Each row has a name. After each piece below comes the name of the row it's from, unless a question asks for something else. Each question is about the rows just above it.

[124  76 158 124  69 171 103 106 133 151 110] : J_255
[114 165  97 109 172 155  93 129 159 116 136] : J_925
[159 155 129 114 172 109 165 116 137  93  97] : J_984
[ 80 140 124 125 114  96 160 200 120 139 106] : J_639
[116 136 114 165  97 109 172 155  93 129 159] is which row reordered?
J_925
How many times does J_255 hold [159]?
0
Which row holds these entries in another order? [136 129 114  97 165 172 109 155  93 159 116]
J_925

[119 117 134 121 110 119 100 125 138 138 115 139 152 126 123 123 119 124] : J_821
[110 139 126 119 119 124 121 117 134 100 125 124 138 119 152 138 115 123] : J_639
[133 139 111 132 131 136 116 138 139 126 167 129 137 113 120 124 120 143] : J_925
[ 68 132 143  70  93 115 140  58 126 121 120 167 113 133 139 137  84 143] : J_161
[110 139 126 119 119 124 121 117 134 100 125 124 138 119  90 138 115 123] : J_480
[138 138 115 139 152 126 123 123 119 124] is in which row?
J_821
Which row holds these entries in another order? [119 119 110 119 152 117 138 123 134 115 100 126 139 138 124 125 124 121]
J_639
Count of [120] in J_925:
2

[141 169 157 146 117 156 144 139 125 154] = J_493
[156 135 143 146 152 130 141 141 139 133] = J_255
[155 144 158  90 149 155 125  89 151 106] = J_161
[122  79 113 136 145  79 136 136 144  79] = J_480
asked: [113 136 145  79 136 136 144  79]
J_480
Times [137] occurs in J_480:
0
Times [90] occurs in J_161:
1
Which row holds [143 146]?
J_255
[135 143] is in which row?
J_255

[122 119  63 131 103 186 144  81 171  87 106 123 135 107 148 177  95 110
 167 114 111 152 134 148 118 113 135 149  93  91  89 151 147 136 164 137
  80 117 100] : J_493
[132 129 130 131 136 163 127 133 127 129 128 125 128 138 127 132 122 135
 128 137 126 119 122 120 121 133 130 129 117 127 126 128 121 132 127 119
 122 132 121] : J_255
[151 148 136 164 129 143 123 145 111 119 114 146  97 142 139 115 126 146
 139 159 116 138 138 119 111 109 119 128 132 132 132 141 144 122 143 110
 133 136 139] : J_925
asked: [151 147 136 164]
J_493
Count of [164] in J_925:
1
asked: [122 120]
J_255
asked: [130 131 136 163 127 133]
J_255
asked: [131 103 186 144]
J_493

[170  94 157 162 103]  J_984
[ 95 170 103 162 157]  J_623
[161 161  81  76  81]  J_161
Count of [161] in J_161:
2
[157 162 103 170  95] is which row reordered?
J_623

[135  97 137 116 113] : J_161
[113 136 113 137 113] : J_476
[173  97 137 116 109] : J_493
[135  97 131 172 125] : J_639
Count of [113] in J_476:
3
How many times does J_476 hold [137]?
1
[113 116 137  97 135] is which row reordered?
J_161
How many times does J_161 hold [137]?
1
asked: [113 137 113]
J_476
[ 97 113 116 135 137] is which row reordered?
J_161

[79 71 89 73] -> J_255
[195 161 119  57] -> J_493
[184  78 110 190] -> J_623
[73 71 89 78] -> J_984
[ 90 100 107 144] -> J_159
[184  78 150 102] -> J_821
[190 184  78 110] is which row reordered?
J_623
[89 78 71 73] is which row reordered?
J_984

[154 174  98  80  84 154]  J_925
[110  92 164 147 189  91]  J_161
[155 182 108  92  87 157]  J_520
[ 93  92 133 158 171 133]  J_639
[173 133  84  90  84 169]  J_255
[158 171 133  94  92 133]  J_984
Which row holds these entries in another order? [ 80  84  98 154 154 174]
J_925
Which row holds these entries in another order? [133 158 171 133  94  92]
J_984
asked: [108  92]
J_520

[149 131  71 181 144]  J_159
[175  87 127 142  86]  J_520
[103  75  96 142 150]  J_476
[ 82 118  82 164  82]  J_821
[118 167 158 113  74]  J_623
[166  74 119 166 137]  J_984
[178  69 116 158 181]  J_493
[173  93 116 119  92]  J_925
[112 158  95 151 189]  J_639
[180 145 135  71  71]  J_255
Times [119] occurs in J_984:
1
Times [82] occurs in J_821:
3
How many times does J_493 hold [181]?
1
How many times does J_255 hold [180]?
1
Which row holds these entries in another order? [144 181  71 131 149]
J_159

